Below are the code and all the weights of a small trained network. Each question names an input and a class and asks about switching units off, where a switched-off unit gives its printed mean instead of its output.

import numpy as np


def w(rows, s, z=0):
    codes = np.array(rows[::2]) - 128.0
    scale = np.full(codes.shape[1], s)
    scale[-1] = z or s
    return codes * scale


def f(y):
    return y / 2 * (1 + np.tanh(0.7978845608 * (y + 0.044715 * y**3)))


def log_softmax(a):
    a = a - a.max(-1, keepdims=True)
    return a - np.log(np.exp(a).sum(-1, keepdims=True))


def net(x, mask):
    res = np.array(x, float).reshape(1, 3) / 4 @ E
    y = f(res @ A[0][:, :-1].T + A[0][:, -1])
    res = res + np.where(mask, y, B[0][:, -1]) @ B[0][:, :-1]
    return log_softmax(res[-1] @ U[:, :-1].T + U[:, -1])


A, B = {}, {}
E = w([
[105,135,186,120,123,246,164,162,159],'x0',
[57,101,163,127,47,133,93,151,63],'x1',
[165,69,135,9,104,137,142,102,168],'x2',
],0.012)
A[0] = w([
[163,134,72,150,164,77,119,92,119,131],'neuron 0',
[148,124,118,119,131,133,134,111,145,119],'neuron 1',
[181,147,33,178,163,14,85,73,94,115],'neuron 2',
[130,210,138,192,194,183,177,169,161,130],'neuron 3',
[119,58,115,63,57,79,78,106,87,103],'neuron 4',
[38,117,207,161,34,175,69,194,42,8],'neuron 5',
[122,77,116,68,68,85,74,107,95,100],'neuron 6',
[139,200,146,185,203,188,172,174,157,121],'neuron 7',
[126,70,103,87,78,96,99,116,98,89],'neuron 8',
[119,68,107,71,62,85,89,105,92,99],'neuron 9',
[123,71,114,92,77,97,96,95,103,88],'neuron 10',
[120,78,115,86,86,91,96,111,105,85],'neuron 11',
[128,193,137,174,188,176,172,161,162,105],'neuron 12',
[183,171,34,187,199,23,76,66,96,55],'neuron 13',
[125,69,112,70,60,86,76,107,93,103],'neuron 14',
[125,73,118,75,80,89,85,117,95,94],'neuron 15',
[173,106,123,81,128,141,159,97,186,149],'neuron 16',
[68,176,103,254,123,86,72,162,48,55],'neuron 17',
[189,80,157,32,130,171,175,99,198,28],'neuron 18',
[50,204,108,232,130,71,62,172,45,44],'neuron 19',
[132,180,130,173,183,179,159,155,160,97],'neuron 20',
[127,131,126,123,131,131,132,124,119,126],'neuron 21',
[82,96,213,79,75,228,186,187,162,1],'neuron 22',
[194,52,160,25,126,176,187,85,206,19],'neuron 23',
[244,129,48,87,231,79,181,48,214,48],'neuron 24',
],0.0058,0.0087)
B[0] = w([
[97,134,100,117,119,139,121,159,125,188],'neuron 0',
[122,129,122,130,122,129,124,138,124,130],'neuron 1',
[80,154,81,124,126,156,128,181,130,254],'neuron 2',
[160,126,163,183,174,118,191,87,173,211],'neuron 3',
[168,101,176,144,138,77,140,93,136,187],'neuron 4',
[16,213,1,167,182,200,175,243,175,215],'neuron 5',
[162,99,173,142,136,81,142,89,133,173],'neuron 6',
[164,117,166,182,175,112,188,91,174,203],'neuron 7',
[156,101,160,140,135,87,136,100,133,152],'neuron 8',
[166,97,172,143,140,78,142,97,133,174],'neuron 9',
[164,103,166,138,135,83,137,92,127,151],'neuron 10',
[160,102,167,139,132,89,136,100,131,147],'neuron 11',
[157,118,156,166,157,115,172,98,163,178],'neuron 12',
[55,192,57,169,175,190,178,199,172,225],'neuron 13',
[166,95,170,143,139,76,140,89,138,178],'neuron 14',
[152,100,154,139,136,91,138,95,134,161],'neuron 15',
[103,127,103,117,114,127,110,156,109,193],'neuron 16',
[125,94,115,71,85,110,78,150,93,228],'neuron 17',
[70,165,72,150,153,164,147,184,141,183],'neuron 18',
[125,78,116,66,75,97,74,146,84,228],'neuron 19',
[156,120,156,163,155,116,166,101,155,165],'neuron 20',
[129,129,127,127,127,127,128,126,128,127],'neuron 21',
[125,50,108,21,32,66,18,154,40,193],'neuron 22',
[42,198,37,160,162,187,156,218,160,196],'neuron 23',
[103,62,102,30,42,90,27,164,49,237],'neuron 24',
],0.009,0.007)
U = w([
[89,219,87,162,162,206,161,167,161,223],'0',
[131,63,128,51,44,97,36,127,60,116],'1',
[198,109,216,183,155,106,175,6,158,6],'2',
],0.012,0.0024)

Each question gives the input, the list of numbers given to net, and the class t.
The units are the neurons (one row each of A and B). Each row of codes is followed by its name. A weight is (code - 128) times the scale printed after its matrix; where a second scale follows, it is the last column's (A, B and U).
mask holds one flag per neuron, in row order. A switched-off neuron (its flag False) gives its mean, the last column of its row in B, instead of its output. The means were averaged over made-up inputs and are rounded, as every weight is.
A unit's drop is (log p(t) with every unit on - log p(t) with that unit switched off) / (log p(t) with every unit on - log p(t) with every unit switched off).
unit that matters most: the unit with the biggest drop
top k neurons: the k neurons with the biggest drops, biggest first
drop when u is switched off: that unit's drop, to one decimal
input [0,-4,3], class 1: top 2 neurons => [neuron 24; neuron 13]
input [-1,3,-6], class 1: unit that matters most => neuron 19
input [1,-2,6], class 0: top 3 neurons => [neuron 23; neuron 18; neuron 22]
input [3,0,6], class 0: top 3 neurons => [neuron 23; neuron 24; neuron 18]
input [0,-7,3], class 1: top 3 neurons => [neuron 24; neuron 5; neuron 13]
input [3,-1,7], class 0: top 2 neurons => [neuron 23; neuron 18]
input [6,8,-1], class 0: top 2 neurons => [neuron 5; neuron 24]
input [-8,-3,-1], class 0: top 3 neurons => [neuron 13; neuron 2; neuron 22]
input [8,4,2], class 1: top 2 neurons => [neuron 22; neuron 13]
input [-3,-8,4], class 1: top 2 neurons => [neuron 24; neuron 5]
input [0,8,5], class 2: drop when neuron 24 is switched off => 0.1
input [2,-4,8], class 0: drop when neuron 19 is switched off => 0.1
input [7,-5,-8], class 2: drop when neuron 23 is switched off => 0.0
input [0,7,2], class 2: top neuron => [neuron 24]
